Below are the code and all the weights of a small trained network. Each question names an input and a class and asks about switching units off, where a switched-off unit gives its printed mean instead of its output.

import numpy as np


def w(rows, s, z=0):
    codes = np.array(rows[::2]) - 128.0
    scale = np.full(codes.shape[1], s)
    scale[-1] = z or s
    return codes * scale


def f(y):
    return y / 2 * (1 + np.tanh(0.7978845608 * (y + 0.044715 * y**3)))


def log_softmax(a):
    a = a - a.max(-1, keepdims=True)
    return a - np.log(np.exp(a).sum(-1, keepdims=True))


def net(x, mask):
    res = np.array(x, float).reshape(1, 3) / 4 @ E
    y = f(res @ A[0][:, :-1].T + A[0][:, -1])
    res = res + np.where(mask, y, B[0][:, -1]) @ B[0][:, :-1]
    return log_softmax(res[-1] @ U[:, :-1].T + U[:, -1])


A, B = {}, {}
E = w([
[90,46,24],'x0',
[133,35,185],'x1',
[7,172,124],'x2',
],0.011)
A[0] = w([
[122,211,25,253],'neuron 1',
[137,67,58,197],'neuron 2',
[107,47,140,205],'neuron 3',
[201,78,250,250],'neuron 4',
[245,82,120,252],'neuron 5',
[127,233,143,239],'neuron 6',
[147,60,48,178],'neuron 7',
[80,10,119,225],'neuron 8',
[88,69,227,236],'neuron 9',
[2,164,89,223],'neuron 10',
],0.012,0.0064)
B[0] = w([
[92,58,181,233],'neuron 1',
[139,84,81,204],'neuron 2',
[146,170,76,187],'neuron 3',
[189,172,157,251],'neuron 4',
[195,114,142,252],'neuron 5',
[119,119,200,215],'neuron 6',
[159,88,91,209],'neuron 7',
[132,184,28,217],'neuron 8',
[127,192,122,198],'neuron 9',
[4,134,135,223],'neuron 10',
],0.017,0.014)
U = w([
[65,215,86,109],'0',
[123,118,129,3],'1',
[181,193,228,174],'2',
[163,1,160,121],'3',
[182,145,45,36],'4',
[50,112,222,216],'5',
[191,110,136,80],'6',
[76,70,56,179],'7',
],0.012,0.0045)

Each question gives the input, the list of numbers given to net, and the class t.
The units are the neurons (one row each of A and B). Each row of codes is followed by its name. A weight is (code - 128) times the scale printed after its matrix; where a second scale follows, it is the last column's (A, B and U).
mask holds one flag per neuron, in row order. A switched-off neuron (its flag False) gives its mean, the last column of its row in B, instead of its output. The means were averaged over made-up inputs and are rounded, as every weight is.
A unit's drop is (log p(t) with every unit on - log p(t) with that unit switched off) / (log p(t) with every unit on - log p(t) with every unit switched off).
The circuit of an input: a set's keep is (log p(t) with only the set's units on - log p(t) with every unit switched off) / (log p(t) with every unit on - log p(t) with every unit switched off). Starting from all 10 units, units are removed one at a time, each time the one whose removal leaves the highest keep (on an exact tie, the one counted first), for as long as the keep stays at least 0.8.
units of the circuit, in order: the units of the circuit, biggest drop first
top k neurons: the k neurons with the biggest drops, biggest first
drop when u is switched off: that unit's drop, to one decimal
input [1,2,1], class 0: units of the circuit, in order => [neuron 5; neuron 1]
input [0,2,6], class 0: units of the circuit, in order => [neuron 1; neuron 5]
input [-6,6,8], class 0: top 2 neurons => [neuron 1; neuron 9]
input [1,-5,-2], class 3: top 2 neurons => [neuron 10; neuron 9]
input [7,7,4], class 0: units of the circuit, in order => [neuron 8; neuron 10]
input [6,-8,4], class 5: units of the circuit, in order => [neuron 1]
input [-1,6,-2], class 4: top 4 neurons => [neuron 6; neuron 8; neuron 1; neuron 3]
input [5,-7,-1], class 7: top 3 neurons => [neuron 5; neuron 10; neuron 4]
input [-4,6,5], class 0: top 3 neurons => [neuron 5; neuron 1; neuron 9]
input [2,3,2], class 0: top 2 neurons => [neuron 5; neuron 1]
input [5,-3,-2], class 7: top 2 neurons => [neuron 4; neuron 6]
input [-1,2,-6], class 2: top 2 neurons => [neuron 4; neuron 8]
input [-2,6,6], class 0: drop when neuron 5 is switched off => 0.0
input [0,8,-2], class 4: drop when neuron 8 is switched off => 0.1
input [4,-2,-1], class 7: drop when neuron 4 is switched off => 0.2
